[  19 -216   58 -342  280 -195   90 -268   -7  323  157 -154   64 -113
   22 -114 -187   45   89   99 -112  289   97  143 -134  -36    5 -300
  -41  139  -34  -24   -1   31 -146  265  -88  -36  109  -23  -22   -5
 -182]	K_10
[ 176  154 -249   26  128  -57  229 -734  -69   99 -158 -136   -3  -32
 -182  167  100 -225  -22  -24  227  -93   12  237 -105 -300   75   19
  243 -258    8  -39  460 -183   62   86 -160  263  -58 -297  -65  361
 -106]	K_53
[ -95  -91  -24   -3  237   81   23   70 -122  -10 -127  -74  -98  -22
   -1 -115  -95  -58  133   75  146 -116  -10  186   12  -35  -55   27
   33 -162 -150 -105  -89   93  -96  -61  107  -89  -78   97  232 -116
   -2]	K_76
[ -88 -227   27  107 -135   12  127   -1  -71  219    4 -228   21  156
   -9  134   62  230 -100   50  149   15  359  -49 -103  -58  -91  -64
  -59  -35  113   11   57  162  -91  157   77  -95   80 -262  -19  146
   81]	K_10
[ -30  290  -64   19  -71 -115   45  123  -49 -113   30  -31  -60  111
   80  157  231   83 -144 -136   15 -126 -193   99  -55  172   -6   56
    2 -185  -49   10  -13   55   73 -102 -270   24 -132  250    5 -115
  -90]	K_367
[  73  220  -18  -83  -21  -58 -100 -253    8  -79   79 -308 -204   11
  171 -351 -196  -30    8  162  366 -116  236 -125   -5  -43 -304  157
  -61   36 -147 -168 -146   90 -170  -38  -77  -70   35 -209  273  293
 -295]	K_367
[-158  -23  -95   62 -415 -426 -282  -15  441   25  221  -44 -221  -57
  422 -467   -1 -349 -315 -136 -170   14 -312 -107 -113 -129 -238 -345
  -43   11  -56 -103  -21 -425  174 -130 -429 -140   71   11  -57  174
 -121]	K_955
[-109 -127  -87 -186 -519 -300 -251 -101  153  496  509  -75 -166   14
   30 -365   60 -319 -147 -127  212 -180   67 -286 -165   71   32  247
  -41  -37 -171 -141   19 -250  -26   72 -429  135  147  512 -278   87
 -144]	K_141
[-153 -384 -179 -360 -216  -17  290  496  333  341  -33 -100 -372  110
   59 -541   90 -146   29   77  128  -23   20 -294  205  292  -16  186
 -230  -13 -220  -51    9  -58 -210  104  191 -255  225 -140   78   46
   82]	K_53
[  46  166   36   34 -141  130   -7  108   19 -338  -64  136  131 -140
   83 -122   50   64  -14  -18 -109  -10 -133   64  119  104   32  128
  -14  227   48 -111  -41 -100  126  -44    8  112 -165 -126  -63   71
   96]	K_632
[  67 -134   59 -251  289  -25  -22   15   89   49 -144  -77 -289  -94
 -150  342   72   69  -25   81 -231   52   96 -617  104  -73  -41  247
   49  249  319   69 -203 -172  116  142  193 -207   25 -356 -169  117
 -175]	K_627
[ -77 -367   89  235 -421  175 -602  -76  139 -125  276   53  259  110
  270 -312  381  177 -105 -286  316 -246  161 -306  101  -10  275   12
  116  470 -262 -124 -336 -140  421  -15 -129  108  -10  -32 -362  444
  182]	K_781
[-117  -48  110  204  -79  -46  230  146 -153  -46 -189   43   70   85
   65  -21  -23    4 -227   -5  -48   16  100  103  -46 -335  -35   14
 -108  156 -135    5  -20 -242   48   76  141 -245  -62 -151  -54  -59
  143]	K_64
[  14 -351   28 -142  132  106  159 -381   25  235   21  -79 -105 -202
 -161 -112 -121   -5  195  172  -90   87  376 -178   62   56  146  -65
  -55  165  156 -246  270 -301   18  394  145   86  208 -325 -114  240
    2]	K_721
[ -14  267 -119  502 -280  260 -353 -395  211 -728   26  119   52   67
  -63  122   89 -133 -202 -156 -351 -258  175  -45   24  246  111  196
   89 -131  341  -49  297  139  276 -315 -230  168  134    4   42  495
 -200]	K_721
[ -12 -179   76 -209  249 -285  213  364  -36  384 -156   63 -250   18
 -154  538   11  -39   23 -161  -60  105 -371 -345  -35  319 -373  142
  355 -456  452  -65 -139   27 -100   99 -122 -187  214  340   71 -648
 -202]	K_64
[ -40   65  -77  191 -125   19  -67  211   52 -103 -153 -156   42  104
  -62  188   76  112 -121   41   89   26   28  143 -121  -23  -90  132
   41   63   91   72   12  198  101  -19  133  -37  -56   72 -130  -93
   29]	K_721
[ 137 -174   97 -451 -336  -74  -83  108 -156    9  184  -73   -6 -212
  496 -778   52  297   23  301  127  125 -330 -124  134   49   25  -56
 -242  385 -239  -35 -239 -608  -96  201   -8   12 -161 -389 -170 -102
  368]	K_955
[ -90  371   86  239 -231    7  -50  -68   81 -166  125  256 -137  151
 -114  137   84 -204 -198 -274 -145 -306  -53   30 -124  171  146 -196
 -131 -305 -264  211  400 -137   -7  -86 -117   21 -125  534  211  -42
  -85]	K_427
[  65   73   45  -61  238    3   73 -255  -68 -174  -98  127   73   59
    4  217   -6   82   -9  -30 -210   48   95  -60   16  -80   35  116
   73   65  305  118  -16   58   79   55 -107   40  130  -58 -133   46
  -59]	K_53
[  67 -122  -72    2  224  -51   45  -29  -91  -87 -160   83    8  -14
   43  -81 -118 -180   19   81 -243  146  -33  -69   59 -257   90   -5
  -36   42  115   21  -29 -147  -63  -49   52  -81  -37  -68   30   91
   60]	K_10
[ -16   84  110   87    2  190 -195  638  227    9  -40  -43  -65 -169
  325 -348  186  100  204   33  -24  -20 -102  -47  150 -115  -75  228
  123    6  -99  119 -235  249  163 -166  305  135 -228  145   85   17
  130]	K_955
[ -78   48   92 -259  103 -202   42  -84  309   50   91   22 -230  -91
  -40  -46 -107 -124  198  130  358 -174   36 -125  124  356 -114    7
  -26 -385 -213  -82  182  276 -129  -68   23   88  185  726  492 -167
 -437]	K_367
[  62   33   -1  -83   69  -39  -22   69  182  -95  -64  156   35 -102
   41   38   58  -71  -23   13 -179   99  -73  -80   43 -123  -63  -12
   14   69  276   20   65  -90  231  -46   -8   80   46 -221  -95  213
   55]	K_53
[ 137 -122  -49  135 -310  125  262 -108  -49  -35 -159 -293   51  -22
   99  188  141  291 -241  219  -82   20   64 -150   57 -121  -24  291
   86  -44   22    0  -68 -189   92  384   94  -60  -72 -483 -123  185
  137]	K_675
[  51  185  155 -161  457  201  323    8  -40 -402 -479  269 -153 -253
  -14   14 -152   -8  -60  199 -462   78   35   89  270  -68  -87  210
  105  151  102   87   26 -102   42  125  406  -12 -146 -182  187  -75
   50]	K_64
[ 100  318  149   34 -301 -121  157  103  472   60  130  305  -21 -168
  -87  431  193  -87 -504 -475 -419   70 -135  273 -324  259 -141 -311
  137  196  116   36  397   -2  556 -160 -267  380    0  -75 -321  241
  186]	K_721
[ -67 -156  284  315   66  319  209  127 -143   37  -86  115   37   64
 -195  309 -138  119 -191 -125  -69  -91  302  250    5   78 -257 -347
   -2  -68 -136  -51 -109   39 -103  -47  416  -47 -144 -242  338  -16
  274]	K_955
[-197 -534 -464  -36 -189 -186 -206  427 -329  685  132 -637 -419   75
 -130   97   11  -83  281 -190  500 -308  -76 -420 -407  208  153  264
  151 -411  -80 -102 -166  568 -280 -122 -137 -490 -151  363  115 -113
 -226]	K_53
[ -27  184   48   49  238  192  166 -333 -201   -5  -84  -75  102  171
 -127  128 -115   58  -22   35 -129   95  135  167   74  -95  158   37
 -230  -44 -133  107  -36 -249  158   90   30 -145  -16 -192  -35 -205
   12]	K_367
[  13  126  -64  207 -116  179   33   67 -121   53  -90 -220 -145   93
 -177  336  140 -286 -229  -92  178 -163 -132 -275  134  -34  -37  321
 -191 -105   27   20  129 -426  -42 -102  149 -334 -470 -234  -58  196
  -10]	K_10
[ -79  -46  -50  328 -165 -114   77  488   84  -43 -229   97  161 -125
  114  182  -11   83   49 -199 -149  257 -175   63   60   25  160 -107
  216  -95  130  158 -262  363  124  -35   59   76  191  187   54 -450
   68]	K_627
[ -78  -56  184  424 -168    6  414  128  305 -391 -284  450   91  137
   82  504  197  182 -233 -341 -449   12  170 -325  -39  -57  -99 -132
  241 -114  475  374  -50   37  298  136  208  149  -63  320  -69   16
   80]	K_781
[ -12 -218  -27  163  -79   98  -71   12  214 -145  -89  -91   54   72
  202  -83   16   36 -152   62 -194   42   75  -78  175 -117  -45   47
  -40  172  -16  -35 -128  -92  124   88   80  -93   83 -217  -49  240
  133]	K_781
[  88  -30  -34 -136 -325 -207  165  110  439   48  483  256  -94 -143
   61  443   23  124 -274 -146 -358   -1  -99   32 -132  352 -316 -495
   78 -108  335    5  376  228  222  109  -96  166    1 -160   85  503
  278]	K_675
[  -6  -58 -178 -112  165   36 -162  -75   33  -33 -108 -128  -54  -71
 -102   30  109 -213 -110   21  241    3    4   27   82 -351  195   -1
 -110 -139 -443  -31  -13   11  491 -243  129 -281 -257 -365   46  391
   43]	K_76
[  93   -9  -26  -77  -11  -74   71   97   91  -34   11  109  -11  -12
 -122   -6  -82  -77  -71   53  -26  133  -71  -25  102  165 -231 -160
  -42  -48  193 -187  105  -44  -82 -144   15   70  105 -123  118   56
   90]	K_632
[-108 -283 -213  188  -28 -141  -13 -232  225    1 -250 -180 -159  -57
  197  -34  -93 -343   31  -26  133  160  -31 -281 -173 -131  171  128
  134 -115   12   23 -305  -80 -143  133 -119 -133  227  311 -138 -252
 -365]	K_53
[ 266  -44  193  455 -176  237    1 -266  -34 -458 -483 -277  308  153
  228  -63   35  243 -109  235  282   45   25  -93  126 -499  231  327
   72  175  105  369  -35 -245   -2  343  133  -40  113 -145 -171  -89
  -54]	K_53
[ 108  263  -71  -44  404 -228  204 -664  610 -422 -200  539   39 -117
  270  -89 -185 -341  185   48 -827  308   13  626  -17 -272  133   21
  242   74  205    6  326  123  338  -60 -183  518  395 -102   52  343
 -555]	K_721
[ -18 -362 -168 -315 -241  -37  -20   99  252  126  122 -640 -250 -278
  552 -899  -12   45  252  495  363   35  -17 -133  126 -154 -108  445
   37  298   80 -282 -328 -352 -127  333  185  -98   34 -775 -292   85
  -40]	K_721
[  49  139  107 -177  -88 -169  215  389  559  131  -28 -102 -247 -147
 -116  -90 -137 -231 -143   49    1  -70  112 -121  107  385 -274  -53
 -123 -244  110   90  354  247  -24  -91  301  -45  152  -44  520  199
 -285]	K_76
[-102  260   15  360   24   49  145  444  342   16  -84  528 -203  -58
 -433  634  133 -354 -256 -547 -539  -35   92  -83 -217  192  196 -507
  131 -329   80   81  202  134  387 -308   -3  154  -23  229   14 -149
  154]	K_141
[-253  608 -140  294  -42  282  317  -59 -112 -445  -72 -255 -371 -108
   37  -23    8 -171 -314  -67  -19 -414    1   86  143  173 -166  -24
  -47 -331 -363  -55  -56 -121 -198  -39   20 -163 -398  278  272 -204
  -53]	K_427
[  79 -434 -200 -341 -451  -84  -53  345  468  300  112 -315  -40  -54
  173 -442    1  -30   92  446  -66  163  278 -450  -32   34  -62  -71
 -389   89  210  -67   -3  -47    2   77  140   30   19 -284 -224  322
   75]	K_427
[  22   85  -88   15    9  -70 -158 -230 -105 -138  156  -33  -41  -77
  114  -61  -14   25  139   58   75 -137   39  -19 -190  -13  -27   30
  136 -114   85 -190 -114  -27   19 -177 -149  175  -12  -44    2  -17
 -113]	K_64
[  56 -303  -29 -160 -166  222  -16  -74 -578  287  299 -494   12  -25
   38  -21  120  273  159   67  227 -122  128 -318 -236  125  117   44
  -35 -407   29 -130 -190  -34 -272  372 -350 -127 -116  -31 -166 -153
  -43]	K_76
[  43   53   46  -59 -181   76   46  335   51 -181  -43   44  -52  -44
  289  181   62   -7 -233   47  -91  -11 -286  -34    7  119 -158  330
 -116  126  100   95  -37 -131  236  -76  265 -171 -291 -334   -4   47
  134]	K_10
[-115   99 -129 -440 -317 -200   57  315  366  196  128 -355 -206 -205
   17 -390  201   -6  -33  231  197  -25  -75 -131   57  292 -148   75
 -322  273   44 -230  341 -137 -109  168  -74 -132 -114 -198 -212  241
 -149]	K_632
[  45    6  -60   81  -71  184  -19  143  105 -202 -192 -142  -50  -86
  -12   45   45 -146 -170   34  -14 -127 -102  -85   70   31   10  207
    3   51  128   -1  -34 -118   -3  -88   68  -95  -58 -195 -101   20
   27]	K_781
[  62  374 -124   52  415  512 -125 -256 -320 -260   12  155   96    5
 -372  425  170   29 -147 -119 -309 -168  -40  243  111 -279  210  302
  146  188   16   92  143  296  418 -305 -181  -58 -115 -167 -239  439
   30]	K_675
[ -79  272 -189 -238  154 -247  147  281 -345  177 -154  -63  -80  -37
 -223 -101  117 -104 -162   33  299  -60  106    1  138  -90 -121 -207
 -250  133  -80 -211  204   43 -170  -60 -106 -166  -55 -142  105  266
  -38]	K_53
[  -9  363  -54  133  179  153   -8 -168 -170 -217  -38  -47  -47   77
 -104   90   23  -32 -183 -107 -140  -52  -26  205  -90  -41   24  -46
   36 -102   86  102   57  -60   98  -73 -148  -84 -126  -75 -100  -14
    3]	K_675
[ 328  462   39 -421   27   71 -106   11   90 -324  351  -95   90  -28
   63 -474  -74  179  -35  452   54  -95   90 -102   -3  -55 -339   86
 -189  149  259   -9  -55 -184   42 -247   68  173 -114 -599 -100  341
  237]	K_64
[  60  127   54  -85  247   31   81   73 -218  -39  -23 -121   11  -34
  -32   67   17   19  -50   30  -51   -8  -14  -32  -10  -72  -38  -11
  -15   18  184   33  -75  -84  -91   50    5 -122  -86  -81 -117 -123
   22]	K_427
[ -57  -88   47  -65  -19  227   -6  -68  -79 -164  -55 -189 -255  -30
   95 -447  -33   -4 -220   80  -35  -32  -85  -62  188  -32   35   20
 -230  216 -407  -76 -243 -443 -110 -109  -42 -230 -137 -188   24   22
  137]	K_10
[ -37   25   85 -152 -493  -61 -272 -115  171 -201  221  -91  179 -173
  214 -553  151   -8 -111  235  195 -178 -197 -103  136 -289  145  191
 -188  117 -122  -54   56 -474  367  -81 -350  111  -94  115 -370  225
   89]	K_627
[ 201 -194 -196 -220   75  418  -32  382  372 -221 -118 -155 -357 -258
 -142 -127  -15  149   46  484 -108  -18   72 -339  458  -55 -328  459
  146   90  173 -238 -189  222  165  -49  369  150  280 -217  188  364
   65]	K_64
[-116 -514 -170  194 -163 -380 -280  211  297  321 -262 -132 -101   79
  307 -215  -18 -238   57   98  161  226    9 -228  160 -410  -83  406
  208  104 -287  -79 -378   72  101  -48  324  -45  235  142   94  -14
  -90]	K_627
[ 109 -110  114 -160  539    3   86 -262 -293  -43 -125  375   76   89
 -200  131  -94  -74  -61 -100 -277  119   -3   82   13  -82  143 -142
  -13   56  -18  111  -44 -170  -78  -76  -17  106   74  358   18  -80
   81]	K_781
[   6 -163   28 -316  -68  -71 -141  160  180   65   98 -115 -304  -21
  173 -321  -32 -145   42  173  -73   -1  -99 -530  229  279 -200  101
 -370  140  361  -68  -75 -448 -238  -40  -52 -159    7   47  -82   11
 -188]	K_955
[-111 -274  -38  -50 -111 -113  -57   20 -135  335  127 -113  -64  108
  -10 -165   59  -95   21   41  248  -71   -6 -217  -56  -80   32  -57
 -124 -199 -188  -67  -48 -128 -226  -53 -200 -141  -40  318   10  -40
   19]	K_367
[ -46  379   58 -177  202 -140  600   14 -106 -120  273  407  -86  266
 -140  715  150  189 -153 -327 -416 -102  129  151 -646  323  148  -82
   62 -276  149  177  -55  107  131  221 -112   -3 -135  183 -245 -292
  -41]	K_367
[ -44 -285 -132 -181 -118 -210 -343  205  -78  276  268 -249  -10   19
  141 -364  -48  139  116   78  210  205 -105  125 -103   34 -138 -106
 -109  214  -53 -127  -90  137 -119  -21  -86  -77  197  -27   18  -29
   85]	K_367
[-206  367 -112  -85 -434  186 -233  430  191 -238  241  -98 -152  -16
  128 -842  234   15 -147   69  116 -246  -28  -47  161    6 -136  -75
 -223   39 -280  -89 -157 -241  227 -314 -102   67 -280   15 -193   93
  411]	K_427
[ -44  231   42  178 -389  -79  -39  117  290 -316  227  260  125 -238
  222   52   83  -34 -120 -226 -336 -176  -57  -34  -97  136  304 -283
   70  130  170   41  -55 -132  249   55 -242  291  -66  220 -240  -64
  -36]	K_781
[  68 -312  243  219  437 -211    8 -101  126  -81 -291  163  126   70
  -41  266 -202 -247   88  174  -98   62  236  182  -12 -475 -574  -47
  156   65  302 -240  144 -185    9 -117  601   47  158 -488  364  186
 -106]	K_721
[ -90   23   16   10  -14   44  -44   50  -82 -103 -114  -71 -105  -27
    9  -65  -81   -1   60   75   99  -73  -18   -4  110   34  -72   51
  -66   10  116   55  -67 -163 -182   67  133  -43 -130  -34   35 -202
   65]	K_627
[-193  473  100 -295   91    8 -125  -94  187   -4  198   24   64 -115
  -88 -336  185   40  -53   97 -150  -94  118  287  197 -198  -22   39
 -211  441  -33   -2  292 -155  328 -195 -116  146  -60 -307 -393  260
  149]	K_627
[-122 -435  122  162 -362  138  110  -40   30  382 -177 -626  -41  -53
  326 -264  -83   -9   79  147  362 -112  -89  -70 -198   25  -84  288
   65  -18 -153   97  -75 -243 -510  551   96 -254  -90   81  -57 -411
 -265]	K_781
[  21 -813 -145  -99 -508 -226 -207  257  408   98   23  -76  -73  -13
  481 -227  184  151  178  267  -76  -62  241 -653 -133 -269  -81  104
  111  -65  306  -24 -322   94   36   65   28  284   64   66 -152  258
  239]	K_10
[  32   93   34 -117 -257 -246  216  294  317  309  103 -244  -30  -11
  105   62   96   11  -62  -75 -137  101  278 -239 -393  164 -218 -123
  -52  -60   21  -95  -17    1  128  170   76   39  -14 -390 -146  -45
    3]	K_10
[  70  -27  147    8  198  -93   61 -159   -9   98 -122   57  136  203
  -95  271    2   32   23   84   76   25  177 -177   35 -147 -223   28
   51   61  337   70   82  -10 -125  110  101  -88   81  -67  -92   25
 -141]	K_955
[  54  451 -112 -153  -55   95  -50  226   26   59  159    0  -92 -203
    7   36  223 -168 -186 -282 -111   17 -293 -140   30  323   54  -18
  -68   15 -225   13  -47   25   73 -187 -315   -5 -295   51 -140   62
  146]	K_367
[  76 -212   56  299   92  155  221   34  145  -68 -153  506 -204  249
   45  490 -189 -133 -135 -138 -379  -69   98 -148  -62  -19   62 -185
   88 -359   73  244  149  199  335 -191  221   30   31  208  319  123
  208]	K_721
[-308  -27 -311  275 -411  -47 -265  192  104  281    2 -181  -15   57
  178 -208  112  -75  -65 -208 -297   44 -111 -201  -66 -261   49  603
  146  294  255  -80 -163   18  603 -150 -280 -202  119 -227 -507  140
   71]	K_632
[ 230   99 -109   62  119  253 -292 -217 -318 -306 -206 -444  101  -70
   34  201  123  177  -93   55  122  -49  -25 -235  -35 -430   36  419
  338   27  238  221 -343  -10  170  178  -24 -174 -218 -437 -339  -53
   62]	K_64
[ 246 -151 -148  244  268 -182  297 -166  517 -287 -328  357 -154   84
  -50  741   19 -126   50 -202 -751  237  -44 -105 -225  164  392 -174
  166 -374  154  222   82  250  167  -77   89  104  211   41  319  172
 -447]	K_675
[ -57   98  110   96  -92  -86    3  244   35   10 -255  168  169  163
  -45  113  110  -72  -75  -81  109   72 -176  -47   81 -111   18  227
 -159  171  -89  172  -34 -219  129  -86  127  -93  -72  147 -165 -218
   84]	K_627
[-113  -80 -125  157 -275  -26 -161  -72   91 -145   94  -14  129  106
  322 -538   27   95   -1  -72 -308  171    0 -150  382  -82  184   62
 -145  358 -269  -31 -226 -216  161  164 -165  -38  112   51 -143  189
  190]	K_627
[-166  118   22  223  -86 -126  402  -59  246 -124  -45  158  -31  239
  -61  328  136 -288 -391 -295 -280   22  -97  291   93  131  -52 -272
  -79 -160  -22    0  323 -217  -71  -30 -124 -207  -12 -186  -72    6
  -42]	K_627
[   1   82    5  -45  -21 -121   16 -184   21  -13  108  -11  -49  -44
  149 -176  -35  -79  -56  -27  -37  -37 -131   42  -55  -16   84 -156
  -42 -110   11   35   81 -155   -5   -4 -310  -49   38   -5    1   57
 -104]	K_675
[ -21   53 -130  159 -347 -201  277  343   58  163 -188  -94  -24 -141
  248   22   24  -92    2 -151 -501  144 -366   -9 -184  -18  234  336
  183 -489 -138  202  -33  163  254  -30 -175  -38  -85  273   62 -333
 -119]	K_721
[ -42  211 -125 -100   -8  -55  -17  -83  -46  -53   98  -66   -6 -142
  127 -296   34 -214  -88  -56  -37 -117 -155  207    7  -76   69  -92
  -21   16  -61   -6   60 -120  -80  -36 -253  -40 -128  -53  -95   84
  -39]	K_955
[ -46 -264   44  611 -269   65 -354 -306  -97  270   -3 -142  179   39
  -67  642  126  -18    4 -303  284   42  -57 -194 -171 -201  102   11
  329  100  182  109    4  -56   24  206   31 -144  -84  -56 -233  -26
 -220]	K_427
[ -76  170   14  108 -110  480   -1  219   38 -316 -458 -107 -215  -97
 -156 -305  -62  -33   35  316  177 -269  -31 -239  533   29  -56  379
 -327   90  -94   95  148 -155 -108 -250  340 -132 -232  -46  282  117
  138]	K_627
[ -60  -55  -27  -50 -205 -150  240  679  325  259  -76  -45 -116  -43
  -22   43  174 -119 -414 -152 -151  112 -106 -273   32   25 -215   64
   48    1  -20  123  -48  163  230   -4  140 -291 -127   22   30  254
   70]	K_367
[ 203  154  119  227  308  305  152 -137 -128 -343 -285  506  393  155
   40  149   36  102 -139   -6 -509  222  169  112  203 -531  133  160
  104  316  -22  180 -197   12  433 -135  174  131 -126 -331 -209  386
  403]	K_675
[-147  296 -230  150  107  -39  -87  279 -183   -6  -20 -460 -326  180
  -26   72  132  -56 -311  -77   64 -220 -178 -135 -185  161 -123  194
 -131  107  266   56  -62 -175 -184   11 -130 -447 -411  185 -229   27
  -45]	K_76
[  11 -494 -206 -146  -75  -78  194  686   14  443   96 -342 -479  -83
 -191  419  -84 -307   -1  -58  -35 -190 -208 -601 -115  357  -20  208
 -125 -371  172  -10  -18  103 -379    1  241 -542 -158  239  207 -104
  -52]	K_427
[-254 -219 -228  -62 -263 -182    7  287  282  248  115  -11 -309  -62
  -31  167   22 -446 -305 -195 -190 -188   79 -128 -233   12 -288   35
 -111  -43  228 -179  167   -9  279 -276   40 -264 -235 -265 -135  502
  210]	K_427
[ -22  -44    4  193  -54   46  236 -318 -184  149    3 -322 -131  107
 -130  314   37  139  -50 -174  109  -32  -90   79 -293  184   48 -252
   37 -353  -81  155  159 -138 -248  247 -131 -134   10   56  149 -364
 -222]	K_367
[-218 -283  -75 -386  139 -267  238  -49 -239  784  245   86   96 -177
   53 -123 -159  127  456  -31    1  221   66  336 -162  -90 -114 -246
   93  164 -218 -239   48  238   56  123   -8  106  -22 -145 -115 -156
  273]	K_721
[  34  151  -73   74  128   38   88 -227 -172 -217   11  -33    2   19
  -88  145  -80  -69  -86   -7 -152  -56  -82  117   15   34  140  -37
  -77  -91   60    6  156 -128 -102   33 -126 -122  -61   -7   33   44
  -39]	K_53
[  28 -250   -8 -270  -59  244   21  -74 -314  445  -52 -483  -73 -164
  -89  -96   14  -26  168  191  710 -216   33 -165  -54 -185  -84  174
  -63  -84 -109    4   65  -57 -392   92   69 -247 -298 -490 -113   37
  117]	K_781
[  72  192  129  -25   17   -4 -103  -57 -109   65   13  -39   48   75
   52 -187   89   48  -16   76  148   23  -20  -83   17 -163   53  -44
 -121  104 -217   30    7 -255   -4 -103 -131   11 -152   88 -162  -89
   -8]	K_64
